Each row has a name. Each piece below is followed by the name of the row it came from, unless a question asks for something else. Each question is about the rows just above it.

Safo: [ 60.9  10.1  20.8  -1.4 -28.0 -17.4  -6.5 -39.8  -9.8  18.3 -23.3  28.9
  29.5   4.0 -29.3 -15.6  21.7  25.1 -17.0 -33.6 -28.4 -29.5  -3.4 -20.4
  19.4  -6.7  26.3 -43.8  16.2  23.0   4.5 -18.0  12.8  -0.9  39.4 -18.9
  13.7  12.5 -42.9 -13.4 -40.2  25.7  -6.8  17.6  -1.7  17.2 -23.1  20.7
  22.2  25.5  -7.4 -29.6   8.5   8.1]
tuno: [-28.8  -6.4 -15.6 -10.2  34.7  47.6  -6.9  38.5 -15.1 -21.1  15.4 -27.4
 -31.0   4.4  27.0 -16.6  -4.3   8.4  24.3   6.8  15.9  31.8  15.5   2.9
  35.9  26.4 -25.0  21.5 -16.5 -11.1 -14.3  27.3 -24.3   7.5 -16.5 -67.6
 -14.6 -21.2  48.5 -25.0  29.6 -36.6 -21.2   1.0  -7.0 -21.1  24.1 -14.6
 -37.5  -6.4  -2.5   9.9  -0.7  -8.6]
batel: [ 25.2   1.3  20.5   8.6 -32.1 -35.6   8.4 -38.2   6.4  18.3 -23.3  28.2
  32.5  -3.5 -28.5   6.1  11.0   3.6 -20.0 -13.9 -23.3 -33.9 -13.6 -10.4
 -35.4 -19.6  24.1 -29.1  16.2  21.6   9.8 -25.5  19.6  -5.7  21.8  61.2
  12.2  19.0 -48.4  11.1 -33.2  35.3  14.5   6.3   3.8  20.0 -29.3  15.1
  33.3  14.2   6.0 -13.9   3.0   6.2]
fepe: [ 17.4   3.8   1.6  -8.8  27.1  53.6 -23.0  19.6 -30.6  -5.1  -3.4 -15.9
 -15.5  11.4   7.9 -37.6  20.9  35.9  18.5 -23.6  -2.3  16.5  18.4 -16.0
  33.9  32.5  -4.1 -17.0  -9.1   8.4 -13.5  19.2 -24.5  15.5  26.1 -83.6
  -6.5 -20.8  32.9 -52.6   1.6 -31.3 -44.7   5.6  -5.6 -11.5  11.1   6.3
 -31.2  20.9  -2.9 -13.0  11.1  -4.9]
Bika: [ 60.9  10.1  20.8   0.8 -28.0 -17.4  -6.5 -39.8  -9.8  18.3 -23.3  28.9
  29.5   4.0 -29.3 -15.6  21.7  25.1 -17.0 -33.6 -28.4 -29.5  -3.4 -20.4
 -22.1  -6.7  26.3 -43.8  16.2  23.0   4.5 -18.0  12.8  -0.9  39.4  30.7
  13.7  12.5 -42.9 -13.4 -40.2  25.7  -6.8  17.6  -1.1  17.2 -23.1  20.7
  22.2  25.5   7.1 -29.6   8.5   8.1]
gemun: [-22.5   4.2  -1.8   6.4 -27.4 -54.6  24.0 -14.9  35.0   0.7   3.3  11.4
  10.4 -10.9  -6.9  36.0 -21.4 -41.7 -19.1  24.8   2.0 -14.9 -26.2  19.1
 -32.5 -30.1   0.7  15.8  10.8  -4.1  12.3 -21.8  23.6 -14.8 -26.6  77.1
   4.4  16.5 -28.1  56.0  -2.5  29.0  47.8 -10.6   4.9   6.4  -7.4  -5.8
  32.6 -18.4   4.3  12.9 -11.2   5.0]
mazaz: [-28.7  -1.3  -5.2   5.8 -21.7 -46.3  19.8 -10.9  35.7  -1.1   4.7   8.6
  12.7 -11.7  -6.6  40.1 -25.5 -46.9 -18.8  30.4   4.4 -11.9 -23.8  18.1
 -32.6 -32.6  -5.1  22.6   9.6 -10.2   9.5 -20.4  23.3 -11.5 -33.3  73.2
   4.8  15.3 -23.1  53.9   2.3  28.1  47.8  -8.5   0.4   7.6  -7.8 -12.4
  27.7 -23.9   1.7  17.4 -12.2   5.3]
lufa: [ 17.4   3.8   1.6  -8.8  27.1  53.6 -23.0  19.6 -30.6  -5.1  -3.4 -15.9
 -15.5  11.4   7.9 -37.6  20.9  35.9  18.5 -23.6  -2.3  16.5  18.4 -16.0
  33.9  32.5  -4.1 -17.0  -9.1   8.4 -13.5  19.2 -24.5  15.5  26.1 -83.6
  -6.5 -20.8  32.9 -52.6   1.6 -31.3 -44.7   5.6  -5.6 -11.5 -23.3   6.3
 -31.2  20.9  -2.9 -13.0  11.1  -4.9]
das: [-56.8 -10.0 -21.6  -4.6  26.2  25.2   1.4  40.3   2.8 -24.4  24.6 -29.3
 -36.4  -1.0  29.0   7.3 -20.6 -19.0  21.4  26.1  27.0  27.0  11.2  17.7
  29.7  11.0 -26.9  38.7 -19.3 -23.2  -7.4  23.8 -12.0  -1.3 -32.9 -41.2
 -10.1 -18.5  44.2   4.8  43.1 -29.7   0.7 -14.7  -3.4 -19.1  24.5 -23.2
 -26.5 -21.8  -3.3  22.0  -5.4  -7.4]
Zime: [-67.2 -10.5 -22.6  -1.4  22.5   7.8   8.0  38.4  12.1 -20.1  26.3 -29.1
 -30.4  -3.1  26.2  21.2 -27.1 -26.7  17.5  37.2  27.8  26.7   2.0  22.5
  19.4  -1.2 -28.8  43.5 -14.2 -23.8  -4.0  17.2  -6.2  -6.0 -45.0 -18.9
 -11.1 -10.3  38.1  25.1  43.1 -23.4  13.4 -15.9   1.0  -6.2  10.4 -21.1
   7.5 -37.2  -2.9  26.2 -15.6  -6.2]
The row named mazaz: | [-28.7  -1.3  -5.2   5.8 -21.7 -46.3  19.8 -10.9  35.7  -1.1   4.7   8.6
  12.7 -11.7  -6.6  40.1 -25.5 -46.9 -18.8  30.4   4.4 -11.9 -23.8  18.1
 -32.6 -32.6  -5.1  22.6   9.6 -10.2   9.5 -20.4  23.3 -11.5 -33.3  73.2
   4.8  15.3 -23.1  53.9   2.3  28.1  47.8  -8.5   0.4   7.6  -7.8 -12.4
  27.7 -23.9   1.7  17.4 -12.2   5.3]
Where do [ 60.9  10.1  20.8  -1.4 -28.0 -17.4  -6.5 -39.8  -9.8  18.3 -23.3  28.9
  29.5   4.0 -29.3 -15.6  21.7  25.1 -17.0 -33.6 -28.4 -29.5  -3.4 -20.4
  19.4  -6.7  26.3 -43.8  16.2  23.0   4.5 -18.0  12.8  -0.9  39.4 -18.9
  13.7  12.5 -42.9 -13.4 -40.2  25.7  -6.8  17.6  -1.7  17.2 -23.1  20.7
  22.2  25.5  -7.4 -29.6   8.5   8.1] appear? | Safo
The row named Zime: | [-67.2 -10.5 -22.6  -1.4  22.5   7.8   8.0  38.4  12.1 -20.1  26.3 -29.1
 -30.4  -3.1  26.2  21.2 -27.1 -26.7  17.5  37.2  27.8  26.7   2.0  22.5
  19.4  -1.2 -28.8  43.5 -14.2 -23.8  -4.0  17.2  -6.2  -6.0 -45.0 -18.9
 -11.1 -10.3  38.1  25.1  43.1 -23.4  13.4 -15.9   1.0  -6.2  10.4 -21.1
   7.5 -37.2  -2.9  26.2 -15.6  -6.2]
Which row holds this, read backwards? [ 1.4 25.2] | das
The row named fepe: | [ 17.4   3.8   1.6  -8.8  27.1  53.6 -23.0  19.6 -30.6  -5.1  -3.4 -15.9
 -15.5  11.4   7.9 -37.6  20.9  35.9  18.5 -23.6  -2.3  16.5  18.4 -16.0
  33.9  32.5  -4.1 -17.0  -9.1   8.4 -13.5  19.2 -24.5  15.5  26.1 -83.6
  -6.5 -20.8  32.9 -52.6   1.6 -31.3 -44.7   5.6  -5.6 -11.5  11.1   6.3
 -31.2  20.9  -2.9 -13.0  11.1  -4.9]
[ -5.4  22.0  -3.3 -21.8 -26.5] is which row, read backwards? | das

depa: [ -7.9 -46.8 -60.5 -31.2   7.0  14.7 -47.9   2.3  33.1  48.8   9.5  19.6
 -68.0 -70.9]
Nota: [-30.8  62.9  53.4 -40.4   7.0  14.7 -47.9   2.3  28.0  48.8   9.5  19.6
 -68.0 -70.9]
rav: [-46.8 -60.5  -7.9 -31.2  71.2 -61.0 -54.4  48.9  28.0  -5.9 -70.4 -69.3
  72.8  -8.5]
moneb: [ 70.6  62.9  53.4 -40.4   7.0  14.7 -47.9   2.3  33.1  48.8   9.5  19.6
 -68.0 -70.9]
The row named rav: | [-46.8 -60.5  -7.9 -31.2  71.2 -61.0 -54.4  48.9  28.0  -5.9 -70.4 -69.3
  72.8  -8.5]
[-31.2  -7.9 -60.5 -46.8] is which row, read backwards? | rav
The row with [-30.8  62.9  53.4 -40.4   7.0  14.7 -47.9   2.3  28.0  48.8   9.5  19.6
 -68.0 -70.9] is | Nota
Which row holds [ 9.5 48.8 28.0  2.3] read backwards? | Nota
The row named Nota: | [-30.8  62.9  53.4 -40.4   7.0  14.7 -47.9   2.3  28.0  48.8   9.5  19.6
 -68.0 -70.9]

Gekav: [-21.7  57.9 -14.9 -18.7]
sozem: [ 17.5  61.0 -17.5 -19.7]
Nesom: [-22.2  57.9 -14.9 -18.7]
futek: [ -0.3  78.5  -5.7 -19.0]
mugek: [ 17.8  59.2 -19.3 -18.7]
Balip: [  4.7  57.9 -14.9 -34.2]
dopa: [-12.8  63.2  -0.3 -29.0]
Lavu: [ -7.1  66.5 -14.9  -4.3]
zekis: [  1.4  57.9 -14.9 -34.0]
guti: [-17.1  57.9 -31.9  -6.9]
nif: [-15.1 -18.7  12.5 -18.7]
[78.5 -0.3] is which row, read backwards? | futek
The row named Gekav: | [-21.7  57.9 -14.9 -18.7]
[-22.2  57.9 -14.9 -18.7] is in which row? | Nesom
[-34.0 -14.9] is which row, read backwards? | zekis
The row named Lavu: | [ -7.1  66.5 -14.9  -4.3]
The row named Nesom: | [-22.2  57.9 -14.9 -18.7]

tak: [  4.6 -41.4 -76.3  -6.8 -40.8  -2.5 -24.5   1.4   4.9]
Bage: [-76.3  -6.8 -40.8  -2.5 -24.5   1.4   5.0  16.5  -3.7]
Lis: [  4.6  26.5 -76.3  -6.8 -40.8  -2.5 -24.5   1.4   4.9]
Vib: [  4.6  14.3 -76.3  -6.8 -40.8  -2.5 -24.5   1.4   4.9]
The row named Bage: | [-76.3  -6.8 -40.8  -2.5 -24.5   1.4   5.0  16.5  -3.7]
The row named Lis: | [  4.6  26.5 -76.3  -6.8 -40.8  -2.5 -24.5   1.4   4.9]
Which row holds [  4.6 -41.4 -76.3  -6.8 -40.8  -2.5 -24.5   1.4   4.9]? | tak
Which row holds [-76.3  14.3] read backwards? | Vib
[  4.6  14.3 -76.3  -6.8 -40.8  -2.5 -24.5   1.4   4.9] | Vib

Vobet: [-65.5  10.5  64.0 -16.2  -6.4 -21.5  -4.5]
gon: [ 44.8  -6.5 -53.4  59.8   9.5 -25.3  -5.6]
par: [ 11.3  -1.8  16.3  -9.4  64.0 -63.9  -5.3]
kegag: [ 23.7  -4.2  -9.4 -63.9  -5.3  64.0  16.3]
zufid: [-52.1   7.8  43.5  34.8   0.1 -55.8 -14.8]
delu: [-13.9   3.2  -1.4  68.8   6.6 -62.3 -15.2]
The row named zufid: | [-52.1   7.8  43.5  34.8   0.1 -55.8 -14.8]
Which row holds this, read backwards? [ -5.3 -63.9  64.0] | par
The row named kegag: | [ 23.7  -4.2  -9.4 -63.9  -5.3  64.0  16.3]
Which row holds this, read backwards? [ 6.6 68.8 -1.4] | delu
Which row holds [ 16.3  64.0  -5.3 -63.9  -9.4] read backwards? | kegag
The row named Vobet: | [-65.5  10.5  64.0 -16.2  -6.4 -21.5  -4.5]

mez: [ 27.4  -2.8  -7.3   6.3 -32.5  38.5   9.8 -15.8  -7.4  19.3 -18.0  10.3
  30.6  10.5 -35.9 -12.3  58.0  15.1  30.0  17.0 -17.5 -37.4  -1.9  -3.4
 -15.2   1.6 -28.9  18.9  -1.8 -64.6  54.6  30.3  51.2  13.6  -9.8 -22.0
 -24.2 -39.7 -23.7  41.2   5.2  30.4 -11.3   1.8 -11.0  -8.7 -52.2  40.2
  30.8  -8.1  -9.5  20.6 -50.2 -21.7 -30.3  35.4   8.0  39.2  18.6 -33.2]
Vav: [-2.6 21.8 20.5 21.4 34.5 -3.2  7.8 18.5 22.8  5.5 26.1 19.1  1.8 10.8
 34.5 24.9 -7.4  5.6  4.3  9.3 14.7 27.7 23.6 19.0 24.1  8.4 24.8  4.6
 16.1 36.9 -7.1 -1.7 -6.8  9.9 20.1 29.0 22.2 32.3 28.9 -2.8 15.9  4.3
 17.0 17.5 18.3 15.8 36.0  0.9 -0.5 14.7 24.9  6.9 33.9 28.3 26.9  0.9
  7.4 -0.6  4.6 30.1]
detug: [ 16.6  23.4   3.4   0.0  -3.5  -4.4  15.2  28.1  19.6  28.2  12.4  -4.8
  19.3  40.2   5.8   5.2  -8.1  -4.0  -0.7  36.1  41.4  49.7   9.1  27.5
  19.2  23.3  26.5  33.8  10.2  38.2   3.4  30.3  11.0  44.2  15.4   5.1
  44.4  11.9  37.2 -14.5  16.7 -14.4  15.0  -6.4  20.6  47.4  27.4   7.0
  -9.8  47.2   1.4  18.9  34.2   2.5  45.1 -11.8  47.5  -5.7   9.6  19.8]
The row named detug: | [ 16.6  23.4   3.4   0.0  -3.5  -4.4  15.2  28.1  19.6  28.2  12.4  -4.8
  19.3  40.2   5.8   5.2  -8.1  -4.0  -0.7  36.1  41.4  49.7   9.1  27.5
  19.2  23.3  26.5  33.8  10.2  38.2   3.4  30.3  11.0  44.2  15.4   5.1
  44.4  11.9  37.2 -14.5  16.7 -14.4  15.0  -6.4  20.6  47.4  27.4   7.0
  -9.8  47.2   1.4  18.9  34.2   2.5  45.1 -11.8  47.5  -5.7   9.6  19.8]
The row named mez: | [ 27.4  -2.8  -7.3   6.3 -32.5  38.5   9.8 -15.8  -7.4  19.3 -18.0  10.3
  30.6  10.5 -35.9 -12.3  58.0  15.1  30.0  17.0 -17.5 -37.4  -1.9  -3.4
 -15.2   1.6 -28.9  18.9  -1.8 -64.6  54.6  30.3  51.2  13.6  -9.8 -22.0
 -24.2 -39.7 -23.7  41.2   5.2  30.4 -11.3   1.8 -11.0  -8.7 -52.2  40.2
  30.8  -8.1  -9.5  20.6 -50.2 -21.7 -30.3  35.4   8.0  39.2  18.6 -33.2]

lemu: [-33.6  27.3 -16.3 -63.7  -9.9 -38.2 -75.4   4.6  19.7 -22.5 -21.7  40.7
  15.0  -3.0 -36.3   5.6 -38.2  11.5  21.7 -38.5 -40.0  13.9  11.4  18.2
 -20.7  39.4  12.9 -42.1   1.2  49.1  35.7 -36.6  11.7 -55.6  62.2 -23.0
  59.0 -45.3   3.0 -42.9 -54.1 -65.5  50.0 -31.0  46.0   9.2  55.7  -7.4
   0.9]
gela: [-16.5  31.6 -26.0 -51.4 -14.9 -29.7 -57.8  14.6  24.8 -28.2  -4.1  32.0
  11.9  -1.5 -38.2   1.6 -15.7  27.1  33.1 -22.4 -29.5   8.5  27.0  16.2
  -7.2  27.9  12.3 -41.1   2.5  57.9  40.6 -17.9  20.1 -45.5  55.2 -14.5
  55.8 -36.0   1.5 -42.7 -54.1  55.7 -31.0  46.0 -65.5   9.2  50.0  -7.4
   0.9]
lim: [-16.5  37.3 -26.0 -51.4 -14.9 -29.7 -57.8  14.6  24.8 -28.2  -4.1  32.0
  11.9  -1.5 -38.2   1.6 -15.7  27.1  33.1 -22.4 -29.5   8.5  27.0  65.0
 -22.4  27.9  12.3 -41.1   2.5  57.9  40.6 -17.9  -4.7 -45.5  55.2 -14.5
  55.8 -36.0   1.5 -42.7 -54.1  55.7 -31.0  46.0 -65.5   9.2  50.0  -7.4
   0.9]
guvi: [-24.4  37.3  70.9 -11.5  55.4 -15.2 -54.8   4.3  -0.4  56.4 -40.9  77.9
  58.9  46.1  67.9  46.2 -49.6 -32.3  -1.8 -25.9 -16.0  78.2 -24.4  65.0
 -22.4  71.5  46.9  33.2  50.8 -12.2  22.5 -46.3  -4.7 -13.8  67.0   5.1
  70.2 -32.0  44.1  28.3   7.4  34.3   7.0 -29.6  20.5  35.7  41.3 -47.1
  18.8]
The row named lim: | [-16.5  37.3 -26.0 -51.4 -14.9 -29.7 -57.8  14.6  24.8 -28.2  -4.1  32.0
  11.9  -1.5 -38.2   1.6 -15.7  27.1  33.1 -22.4 -29.5   8.5  27.0  65.0
 -22.4  27.9  12.3 -41.1   2.5  57.9  40.6 -17.9  -4.7 -45.5  55.2 -14.5
  55.8 -36.0   1.5 -42.7 -54.1  55.7 -31.0  46.0 -65.5   9.2  50.0  -7.4
   0.9]
[-40.0 -38.5] is which row, read backwards? | lemu
[-16.5  31.6 -26.0 -51.4 -14.9 -29.7 -57.8  14.6  24.8 -28.2  -4.1  32.0
  11.9  -1.5 -38.2   1.6 -15.7  27.1  33.1 -22.4 -29.5   8.5  27.0  16.2
  -7.2  27.9  12.3 -41.1   2.5  57.9  40.6 -17.9  20.1 -45.5  55.2 -14.5
  55.8 -36.0   1.5 -42.7 -54.1  55.7 -31.0  46.0 -65.5   9.2  50.0  -7.4
   0.9] | gela
[ 15.0  40.7 -21.7 -22.5  19.7   4.6 -75.4 -38.2] is which row, read backwards? | lemu

zulit: [ -7.4 -31.3  15.5 -41.3  -6.6 -24.4  15.5  11.1  35.7  -0.9  17.8   3.5
   7.7  61.1  -9.2 -20.1   0.7  -5.8  39.2  45.8 -17.9 -14.7  -0.4 -72.1
  20.6]
lariv: [ -3.8 -16.6   6.8  49.9  -1.2  13.6  34.2 -42.2  35.6 -28.4  20.9  12.2
   9.7 -21.1 -26.2  -5.1  15.8  25.9   8.7 -21.3  -3.2  32.9  -1.6 -16.7
  -4.3]
kop: [  5.3  -1.0 -32.1 -32.9  -2.1 -17.8  -4.1  -9.0 -12.3  -5.0  -7.3  14.5
  -5.1   3.6   7.6  19.4  -2.5   4.1  -5.6  43.5  29.3 -11.1 -28.3 -37.8
  30.9]
meru: [-22.6  21.8   2.8  -0.4 -14.0 -17.4  -4.6   8.6  34.5   1.6   4.2 -10.9
  -3.2  61.1  -5.8   0.7 -20.1  -9.2  39.8   8.7  -3.7  29.2  13.8 -18.2
  31.4]
Nugid: [ 56.2  -7.7  -5.0 -32.7  -5.7 -34.3 -21.4   4.8   2.2  36.3   6.6 -28.0
 -20.1 -13.7   6.4  35.0 -15.7  -5.6   1.5   1.2 -16.2 -18.2 -12.4  -2.6
  24.3]
The row named zulit: | [ -7.4 -31.3  15.5 -41.3  -6.6 -24.4  15.5  11.1  35.7  -0.9  17.8   3.5
   7.7  61.1  -9.2 -20.1   0.7  -5.8  39.2  45.8 -17.9 -14.7  -0.4 -72.1
  20.6]
Which row holds [  8.7  25.9  15.8  -5.1 -26.2 -21.1   9.7  12.2  20.9 -28.4  35.6 -42.2] read backwards? | lariv
Which row holds this, read backwards? [ -9.2 -20.1   0.7  -5.8  61.1] | meru
The row named meru: | [-22.6  21.8   2.8  -0.4 -14.0 -17.4  -4.6   8.6  34.5   1.6   4.2 -10.9
  -3.2  61.1  -5.8   0.7 -20.1  -9.2  39.8   8.7  -3.7  29.2  13.8 -18.2
  31.4]

mape: [-18.7 -47.4 -13.2  68.9  21.4 -17.6   0.3  -6.9 -20.4]
luno: [  6.7   9.2   1.2   4.5  -6.4  14.4 -18.6  27.3  71.6]
mipa: [ 1.3  9.3  5.2 -2.0 -3.6 -3.3 -7.5 -7.3 13.3]
tudo: [-8.9 12.8 12.1 14.8  9.1 -5.0 -4.3 -6.7 11.7]
voko: [  1.3   9.3   5.2  -2.0  -3.6  -3.3  -0.1 -53.3  -3.4]
Mem: [-3.7 -0.8  6.7  9.2  1.2  4.8 -6.4 -3.2  2.7]
Which row holds [ 2.7 -3.2 -6.4  4.8  1.2] read backwards? | Mem
Which row holds [-6.4  4.8  1.2  9.2  6.7] read backwards? | Mem
The row named mape: | [-18.7 -47.4 -13.2  68.9  21.4 -17.6   0.3  -6.9 -20.4]
The row named luno: | [  6.7   9.2   1.2   4.5  -6.4  14.4 -18.6  27.3  71.6]

tutub: [ -1.0   3.9  20.6 -33.8  44.1]
Vot: [-18.4  16.5 -16.8  37.8  24.6]
fub: [  3.9  20.5 -33.8 -35.7 -76.7]
mekig: [ -2.2   5.6  -4.1  24.6 -36.3]
The row named tutub: | [ -1.0   3.9  20.6 -33.8  44.1]
The row named Vot: | [-18.4  16.5 -16.8  37.8  24.6]
[-33.8  20.6   3.9] is which row, read backwards? | tutub

zerat: [ 20.0   6.5  11.0  20.9  10.2  -2.5   2.6 -14.4  24.2  -0.3 -18.2   0.6
  -0.2 -10.7  22.8   1.7]
vup: [ 20.0   6.5  11.0  20.9  10.2  -2.5   2.6 -14.4  24.2  -0.3 -18.2   0.6
  -0.2 -10.7  22.8   1.3]
Bibe: [ 20.0   6.5  11.0  20.9  10.2   8.2   2.6 -14.4  24.2  -0.3 -18.2   0.6
  -0.2 -10.7  22.8   1.7]
Nat: [-40.8 -10.7 -29.0  15.8 -11.9 -68.3 -11.4  15.9 -48.9   9.1 -11.5  -0.4
  -0.2  -7.4   6.4   0.6]
rotod: [-40.8 -10.7 -29.0  15.8 -11.9 -68.3 -11.4  15.9 -48.9   9.1  -8.8  -5.1
  -0.3  -5.3 -45.1  -3.3]
[-40.8 -10.7 -29.0  15.8 -11.9 -68.3 -11.4  15.9 -48.9   9.1 -11.5  -0.4
  -0.2  -7.4   6.4   0.6] | Nat
The row named vup: | [ 20.0   6.5  11.0  20.9  10.2  -2.5   2.6 -14.4  24.2  -0.3 -18.2   0.6
  -0.2 -10.7  22.8   1.3]
The row named Bibe: | [ 20.0   6.5  11.0  20.9  10.2   8.2   2.6 -14.4  24.2  -0.3 -18.2   0.6
  -0.2 -10.7  22.8   1.7]
[ 20.0   6.5  11.0  20.9  10.2  -2.5   2.6 -14.4  24.2  -0.3 -18.2   0.6
  -0.2 -10.7  22.8   1.7] | zerat
Which row holds this, read backwards? [ 6.4 -7.4 -0.2] | Nat

